Below is a small trained network, with its code and all its weights. Each question gives an input and a target symbol and asks what happens when units are switched off, that is, made to give their printed mean instead of their output.

import numpy as np


def w(rows, s, z=0):
    codes = np.array(rows[::2]) - 128.0
    scale = np.full(codes.shape[1], s)
    scale[-1] = z or s
    return codes * scale


def norm(h):
    return h / np.sqrt((h * h).mean(-1, keepdims=True) + 1e-5)


def f(y):
    return np.maximum(y, 0)


def softmax(a):
    e = np.exp(a - a.max(-1, keepdims=True))
    return e / e.sum(-1, keepdims=True)


def log_softmax(a):
    a = a - a.max(-1, keepdims=True)
    return a - np.log(np.exp(a).sum(-1, keepdims=True))


def net(x, mask):
    ids = ['ΓΦΩαβδεζθλμξστ'.index(c) for c in x.split()]
    T = len(ids)
    res = E[ids] + P[:T]
    u = 0
    for l in range(3):
        q, k, v = (norm(res) @ M[l].T for M in (Q, K, V))
        z = softmax(np.where(np.tri(T) > 0, q @ k.T / 4**0.5, -1e9)) @ v
        res = res + np.where(mask[u], z, O[l][:, -1]) @ O[l][:, :-1]
        u += 1
        y = f(norm(res) @ A[l][:, :-1].T + A[l][:, -1])
        res = res + np.where(mask[u : u + 8], y, B[l][:, -1]) @ B[l][:, :-1]
        u += 8
    return log_softmax(norm(res)[-1] @ U[:, :-1].T + U[:, -1])


Q, K, V, O, A, B = {}, {}, {}, {}, {}, {}
E = w([
[97,153,124,104,134,70],'Γ',
[190,108,99,134,106,28],'Φ',
[97,79,135,78,120,178],'Ω',
[180,99,134,99,80,62],'α',
[129,47,118,95,92,187],'β',
[140,87,127,135,5,168],'δ',
[147,121,199,130,57,125],'ε',
[155,210,113,138,135,140],'ζ',
[101,137,207,94,100,131],'θ',
[124,88,90,94,145,94],'λ',
[111,125,144,205,69,161],'μ',
[100,83,100,157,172,165],'ξ',
[56,158,94,127,39,103],'σ',
[63,139,133,173,140,120],'τ',
],0.03)
P = w([
[166,110,11,102,124,80],'0',
[127,121,66,110,128,94],'1',
[112,127,64,126,125,110],'2',
[99,127,77,128,122,115],'3',
[93,125,94,133,122,112],'4',
[89,128,102,134,118,118],'5',
[88,132,114,138,121,120],'6',
[87,135,126,135,121,124],'7',
[90,142,136,137,124,128],'8',
[95,149,142,138,123,137],'9',
[92,160,157,132,125,137],'10',
[105,167,170,133,127,135],'11',
[104,173,170,131,123,142],'12',
[99,172,181,137,126,139],'13',
],0.012)
Q[0] = w([
[119,100,208,167,157,152],'L0H0',
[108,225,69,87,147,179],'L0H0',
[61,111,151,151,43,254],'L0H0',
[132,67,82,130,60,119],'L0H0',
],0.0077)
K[0] = w([
[133,170,137,107,108,102],'L0H0',
[42,155,143,145,142,176],'L0H0',
[226,255,106,101,159,242],'L0H0',
[146,141,140,117,85,115],'L0H0',
],0.0088)
V[0] = w([
[194,254,131,91,191,191],'L0H0',
[180,193,100,171,174,192],'L0H0',
[194,208,105,23,166,183],'L0H0',
[123,165,92,68,42,166],'L0H0',
],0.0056)
O[0] = w([
[76,108,243,174,85,24,72],'L0H0',
[40,5,217,195,129,2,108],'L0H0',
[92,59,221,147,149,77,97],'L0H0',
[134,96,101,153,78,59,254],'L0H0',
],0.0061,0.0031)
A[0] = w([
[86,182,137,118,68,183,131],'L0N0',
[48,125,150,146,104,76,1],'L0N1',
[74,142,139,168,169,172,30],'L0N2',
[133,113,81,149,198,133,143],'L0N3',
[88,92,91,107,127,180,133],'L0N4',
[99,184,124,53,197,174,139],'L0N5',
[70,133,63,176,134,90,200],'L0N6',
[149,128,111,63,131,4,139],'L0N7',
],0.012,0.0046)
B[0] = w([
[210,147,145,59,133,104,253],'L0N0',
[2,179,61,122,75,221,194],'L0N1',
[167,158,175,115,193,112,151],'L0N2',
[90,140,185,112,181,111,172],'L0N3',
[167,77,98,173,52,83,209],'L0N4',
[113,91,144,109,160,25,201],'L0N5',
[192,215,90,185,149,102,248],'L0N6',
[225,120,84,140,117,54,214],'L0N7',
],0.0092,0.0067)
Q[1] = w([
[87,184,103,159,71,114],'L1H0',
[63,47,97,166,83,190],'L1H0',
[91,73,206,122,83,164],'L1H0',
[148,255,51,195,193,26],'L1H0',
],0.01)
K[1] = w([
[98,255,74,149,107,116],'L1H0',
[202,128,57,115,155,148],'L1H0',
[238,197,80,121,143,121],'L1H0',
[46,130,182,206,118,144],'L1H0',
],0.0095)
V[1] = w([
[123,150,148,99,167,117],'L1H0',
[175,66,86,47,138,235],'L1H0',
[254,135,63,129,203,176],'L1H0',
[238,138,125,28,124,60],'L1H0',
],0.0043)
O[1] = w([
[135,146,137,118,137,141,104],'L1H0',
[241,85,119,49,169,153,88],'L1H0',
[205,62,4,45,233,233,208],'L1H0',
[119,42,107,2,169,143,252],'L1H0',
],0.0043,0.0038)
A[1] = w([
[55,174,114,106,216,155,135],'L1N0',
[118,75,120,81,76,156,102],'L1N1',
[163,53,117,121,226,113,19],'L1N2',
[142,74,106,16,123,103,239],'L1N3',
[76,34,115,170,187,132,80],'L1N4',
[109,245,115,236,87,166,93],'L1N5',
[108,121,239,127,143,187,79],'L1N6',
[169,85,77,145,146,103,2],'L1N7',
],0.011,0.0068)
B[1] = w([
[102,138,120,200,125,90,146],'L1N0',
[137,121,125,226,80,12,172],'L1N1',
[63,112,8,132,110,163,141],'L1N2',
[63,103,114,167,142,40,244],'L1N3',
[189,194,171,137,52,149,147],'L1N4',
[170,100,148,51,161,168,195],'L1N5',
[132,143,160,151,53,124,144],'L1N6',
[141,151,168,49,157,112,145],'L1N7',
],0.013,0.011)
Q[2] = w([
[108,234,153,201,98,148],'L2H0',
[129,115,128,32,107,134],'L2H0',
[117,178,93,174,123,125],'L2H0',
[125,219,249,187,62,10],'L2H0',
],0.013)
K[2] = w([
[129,216,162,89,146,151],'L2H0',
[134,83,122,152,132,144],'L2H0',
[102,180,148,109,116,156],'L2H0',
[138,198,249,76,112,124],'L2H0',
],0.016)
V[2] = w([
[85,223,16,90,82,121],'L2H0',
[243,95,137,236,146,99],'L2H0',
[76,174,172,93,89,225],'L2H0',
[129,172,154,254,209,136],'L2H0',
],0.0085)
O[2] = w([
[91,119,155,5,18,191,229],'L2H0',
[150,134,255,220,138,190,182],'L2H0',
[130,136,16,84,186,196,1],'L2H0',
[47,91,170,121,254,165,110],'L2H0',
],0.0087,0.007)
A[2] = w([
[57,128,117,169,87,130,114],'L2N0',
[86,147,69,125,161,73,99],'L2N1',
[151,172,95,153,153,91,76],'L2N2',
[77,123,126,198,86,134,96],'L2N3',
[135,8,154,99,150,101,89],'L2N4',
[153,56,71,87,211,129,112],'L2N5',
[135,65,92,60,135,94,144],'L2N6',
[234,86,109,121,96,111,2],'L2N7',
],0.017,0.0056)
B[2] = w([
[168,157,86,113,187,142,254],'L2N0',
[156,179,112,163,97,192,214],'L2N1',
[103,58,125,147,135,147,189],'L2N2',
[196,164,88,150,158,127,251],'L2N3',
[83,183,179,132,141,247,196],'L2N4',
[118,236,150,180,136,180,139],'L2N5',
[84,148,106,92,173,201,213],'L2N6',
[85,83,164,80,182,180,236],'L2N7',
],0.015,0.0074)
U = w([
[161,68,96,108,197,95,113],'Γ',
[157,191,164,72,162,117,3],'Φ',
[184,123,175,111,110,235,68],'Ω',
[4,164,175,87,131,84,23],'α',
[49,73,147,84,150,130,236],'β',
[86,55,111,183,114,180,184],'δ',
[198,88,69,154,59,126,55],'ε',
[148,133,191,136,109,75,186],'ζ',
[113,156,60,120,153,27,58],'θ',
[19,117,87,160,141,95,204],'λ',
[207,162,62,158,163,158,105],'μ',
[112,135,167,176,237,137,159],'ξ',
[118,184,80,67,56,157,78],'σ',
[37,178,126,116,169,199,149],'τ',
],0.016,0.0053)

Each question gives the input, a string of symbols that net reads in full, and the target symbol t.
The units are the heads (4 rows each of Q, K, V and O) and the neurons (one row each of A and B). Each row of codes is followed by its name. A weight is (code - 128) times the scale printed after its matrix; where a second scale follows, it is the last column's (O, A, B and U).
mask holds one flag per unit, layer by layer, with each layer's heads first. A switched-off unit (its flag False) gives its mean, the last column of its rows in O or B, instead of its output. The means were averaged over made-up inputs and are rounded, as every weight is.
A unit's drop is (log p(t) with every unit on - log p(t) with that unit switched off) / (log p(t) with every unit on - log p(t) with every unit switched off).
The circuit of an input: a set's keep is (log p(t) with only the set's units on - log p(t) with every unit switched off) / (log p(t) with every unit on - log p(t) with every unit switched off). Starting from the 12 units with the biggest drops (on a tie, the unit counted first), units are removed one at a time, each time the one whose removal leaves the highest keep (on an exact tie, the one counted first), for as long as the keep stays at least 0.8.
units of the circuit, in order: the units of the circuit, biggest drop first
most important unit: the unit with the biggest drop
top k neurons: the k neurons with the biggest drops, biggest first
k most important neurons of layer l: the k neurons of layer l with the biggest drops, biggest first
input θ β θ λ μ θ β, target δ: top 2 neurons -> L2N4, L1N1
input λ μ Ω, target λ: units of the circuit, in order -> L1N3
input Ω δ Γ τ Ω α α, target β: top 2 neurons -> L2N7, L0N7
input ε ε σ Ω λ δ τ ε μ Γ σ ζ, target σ: top 3 neurons -> L1N1, L0N6, L0N7
input θ τ β δ μ α α δ ζ μ ξ α, target ξ: units of the circuit, in order -> L2H0, L1N4, L1N3, L0H0
input μ Γ μ μ ξ θ λ ξ ζ ε θ τ ε θ, target τ: 4 most important neurons of layer 0 -> L0N6, L0N2, L0N1, L0N3
input μ δ σ Ω τ, target ξ: units of the circuit, in order -> L0N2, L2H0, L1N3, L2N6
input α σ ζ α ξ τ Γ, target τ: 2 most important neurons of layer 0 -> L0N1, L0N6
input ζ δ δ, target ζ: top 2 neurons -> L0N7, L1N1
input θ θ μ α α α Γ β μ Γ μ ξ Ω θ, target α: top 2 neurons -> L1N3, L0N0
input σ ε α ξ ζ, target ξ: units of the circuit, in order -> L0N1, L2H0, L2N2
input ε Γ τ Φ Ω τ θ β Γ ζ ξ Ω δ, target ξ: top 2 neurons -> L1N3, L0N6
input τ ε μ δ ξ Φ β Ω μ δ σ θ δ, target ε: top 3 neurons -> L1N1, L1N5, L0N1
input Ω α θ Ω ε β ζ Γ ε δ Γ ζ, target Φ: most important unit -> L1H0
input ε Φ β λ λ ζ ξ β λ Ω σ Γ β, target σ: top 2 neurons -> L1N5, L0N0
input ζ λ ε δ τ μ ε β β τ μ, target τ: 4 most important neurons of layer 0 -> L0N1, L0N6, L0N7, L0N2
input ε θ σ ε Γ β, target δ: 3 most important neurons of layer 1 -> L1N1, L1N3, L1N5
input ε μ τ Φ τ τ ζ, target τ: top 2 neurons -> L0N7, L1N1
input ε θ Γ Γ τ μ ζ, target τ: 2 most important neurons of layer 1 -> L1N1, L1N3
input σ θ β λ α μ σ μ ξ ε Ω Γ Γ, target θ: most important unit -> L0H0
input Γ ε Φ ξ μ θ δ β Γ ζ, target ζ: 2 most important neurons of layer 1 -> L1N3, L1N2
input Γ α ζ β ξ σ δ μ ε, target μ: top 3 neurons -> L1N4, L0N1, L2N3
input ζ Ω ξ σ Ω σ μ μ τ Ω σ Γ, target σ: 2 most important neurons of layer 1 -> L1N0, L1N5
input λ Ω ζ μ λ τ μ, target τ: top 2 neurons -> L0N6, L1N5
input λ Ω Ω β Ω, target λ: top 3 neurons -> L1N3, L1N1, L2N4
input α ζ σ ε Ω β σ δ ξ, target σ: 4 most important neurons of layer 0 -> L0N0, L0N4, L0N1, L0N5
input μ μ δ ζ Ω λ, target λ: top 2 neurons -> L2N3, L0N7
input ε Ω δ Φ ζ α Ω Ω δ Γ μ, target μ: 2 most important neurons of layer 1 -> L1N3, L1N5
input μ δ θ θ μ Ω Γ ε ζ, target ζ: 2 most important neurons of layer 0 -> L0N1, L0N5
input ξ τ δ δ λ ε ξ ζ, target ξ: top 3 neurons -> L0N1, L0N5, L1N0
